Here is a tiny trained network, its code and every weight. The questions are about switching its units off for an input and a class, where a switched-off unit gives its printed mean instead of its output.

import numpy as np


def w(rows, s, z=0):
    codes = np.array(rows[::2]) - 128.0
    scale = np.full(codes.shape[1], s)
    scale[-1] = z or s
    return codes * scale


def f(y):
    return np.maximum(y, 0)


def log_softmax(a):
    a = a - a.max(-1, keepdims=True)
    return a - np.log(np.exp(a).sum(-1, keepdims=True))


def net(x, mask):
    res = np.array(x, float).reshape(1, 4) / 4 @ E
    y = f(res @ A[0][:, :-1].T + A[0][:, -1])
    res = res + np.where(mask, y, B[0][:, -1]) @ B[0][:, :-1]
    return log_softmax(res[-1] @ U[:, :-1].T + U[:, -1])


A, B = {}, {}
E = w([
[156,86,57,130,89,172,255,22,227,127,200,70],'x0',
[47,81,51,211,52,212,159,226,40,161,128,64],'x1',
[102,99,160,19,63,205,178,178,163,23,61,178],'x2',
[234,245,27,167,110,101,172,197,150,80,50,71],'x3',
],0.0062)
A[0] = w([
[115,152,175,110,137,82,53,207,40,117,44,194,45],'N1',
[183,157,158,70,187,60,111,59,213,107,131,200,91],'N2',
[106,109,171,61,63,195,177,167,159,32,62,169,98],'N3',
[159,105,95,119,96,163,214,68,195,112,167,67,232],'N4',
[107,108,141,32,80,209,160,149,164,24,68,194,35],'N5',
[204,195,159,77,206,76,102,52,184,102,137,191,3],'N6',
[230,253,61,167,79,92,154,185,155,84,20,74,71],'N7',
[102,76,131,125,104,161,202,38,179,124,209,102,71],'N8',
[158,149,105,227,186,58,105,80,110,205,214,88,100],'N9',
[129,156,114,214,175,52,91,78,86,223,196,93,97],'N10',
[71,106,181,123,146,121,63,159,72,148,103,181,127],'N11',
[60,68,137,150,90,177,136,157,72,162,164,132,143],'N12',
[48,98,52,209,56,213,151,210,27,155,150,75,104],'N13',
[227,241,60,163,144,125,166,183,151,77,41,93,78],'N14',
[138,90,81,132,101,147,201,73,207,134,159,96,63],'N15',
[183,154,148,65,163,53,101,56,173,109,148,171,105],'N16',
[144,113,91,109,111,180,206,71,197,113,222,72,52],'N17',
[33,8,204,83,158,194,73,57,131,187,200,217,96],'N18',
[98,98,148,32,59,180,157,150,159,45,54,187,132],'N19',
[98,178,185,127,173,95,44,222,41,131,43,171,98],'N20',
[63,100,46,207,55,192,151,208,52,173,126,59,82],'N21',
],0.0052,0.0029)
B[0] = w([
[154,161,37,187,209,194,90,41,91,40,167,90,203],'N1',
[150,117,163,67,129,141,94,88,171,148,50,192,217],'N2',
[220,189,157,217,80,136,128,215,114,172,171,185,203],'N3',
[73,182,106,149,194,153,105,88,102,85,134,142,224],'N4',
[254,174,174,201,82,143,109,202,139,183,201,191,200],'N5',
[181,87,175,74,114,171,79,80,192,138,48,189,204],'N6',
[120,28,171,77,123,64,212,63,26,140,166,92,215],'N7',
[120,150,75,153,196,146,108,73,87,54,164,92,200],'N8',
[227,195,170,216,68,147,122,218,142,209,175,214,207],'N9',
[224,212,173,214,78,130,124,195,130,182,175,207,205],'N10',
[80,136,77,136,195,123,132,70,76,51,165,95,197],'N11',
[112,81,159,69,119,112,142,83,148,150,70,180,202],'N12',
[177,109,170,48,129,163,83,84,198,131,30,225,243],'N13',
[122,19,191,70,135,33,224,67,28,130,176,79,206],'N14',
[116,161,62,179,218,181,75,38,101,52,132,109,187],'N15',
[140,113,181,79,107,161,136,79,193,146,35,185,205],'N16',
[130,162,66,176,215,170,50,69,114,46,160,116,197],'N17',
[120,13,183,82,111,44,228,93,27,146,166,79,254],'N18',
[194,207,171,220,65,130,109,198,102,191,196,189,212],'N19',
[114,186,39,161,220,180,63,45,108,38,152,98,219],'N20',
[165,94,197,67,116,183,89,47,195,148,23,209,231],'N21',
],0.0052,0.0083)
U = w([
[119,167,72,155,196,165,94,101,116,41,147,118,103],'0',
[140,108,158,80,113,152,109,112,193,151,5,157,102],'1',
[167,182,149,188,79,133,125,183,134,184,193,149,110],'2',
[117,46,150,93,127,69,188,112,66,133,166,109,116],'3',
[87,160,119,121,130,115,136,145,146,127,112,128,250],'4',
[92,132,85,95,107,118,126,158,194,149,133,85,92],'5',
[83,127,97,129,108,108,132,163,160,131,120,97,104],'6',
],0.012)

Each question gives the input, the list of numbers given to net, and the class t.
The units are the neurons (one row each of A and B). Each row of codes is followed by its name. A weight is (code - 128) times the scale printed after its matrix; where a second scale follows, it is the last column's (A, B and U).
mask holds one flag per neuron, in row order. A switched-off neuron (its flag False) gives its mean, the last column of its row in B, instead of its output. The means were averaged over made-up inputs and are rounded, as every weight is.
A unit's drop is (log p(t) with every unit on - log p(t) with that unit switched off) / (log p(t) with every unit on - log p(t) with every unit switched off).
The circuit of an input: a set's keep is (log p(t) with only the set's units on - log p(t) with every unit switched off) / (log p(t) with every unit on - log p(t) with every unit switched off). Starting from the 12 units with the biggest drops (on a tie, the unit counted first), units are removed one at a time, each time the one whose removal leaves the highest keep (on an exact tie, the one counted first), for as long as the keep stays at least 0.8.
units of the circuit, in order: the units of the circuit, biggest drop first
top k neurons: the k neurons with the biggest drops, biggest first
drop when u is switched off: that unit's drop, to one decimal
input [2,-6,-7,-3], class 2: units of the circuit, in order -> [N9]
input [-3,-3,-1,4], class 3: units of the circuit, in order -> [N14 N7]
input [4,5,-3,0], class 1: top 4 neurons -> [N21 N13 N20 N1]
input [7,-8,-5,7], class 1: top 2 neurons -> [N6 N16]
input [-8,6,-8,6], class 0: top 3 neurons -> [N20 N1 N19]
input [-5,7,5,8], class 3: top 2 neurons -> [N7 N14]
input [-5,-6,7,8], class 3: top 2 neurons -> [N14 N7]
input [-2,7,-7,-7], class 1: top 2 neurons -> [N13 N21]
input [-8,6,2,7], class 0: top 2 neurons -> [N20 N1]
input [1,-7,-7,4], class 1: top 3 neurons -> [N6 N16 N2]
input [-4,7,8,-2], class 2: top 2 neurons -> [N19 N3]
input [7,5,6,-2], class 0: top 2 neurons -> [N17 N15]
input [0,-6,8,-6], class 2: top 2 neurons -> [N19 N5]
input [-7,1,5,2], class 0: units of the circuit, in order -> [N1]
input [5,-6,-5,-1], class 1: top 3 neurons -> [N16 N6 N2]
input [-4,2,3,-5], class 3: top 2 neurons -> [N18 N17]
input [-1,3,7,-2], class 2: drop when N10 is switched off -> 0.0
input [8,-4,5,-7], class 0: drop when N15 is switched off -> 0.2
input [-1,-2,-1,-4], class 3: drop when N18 is switched off -> 0.3
input [0,4,1,8], class 3: units of the circuit, in order -> [N7]
input [-2,-2,-7,8], class 3: top 2 neurons -> [N14 N7]
input [4,-2,8,6], class 2: drop when N3 is switched off -> 0.1
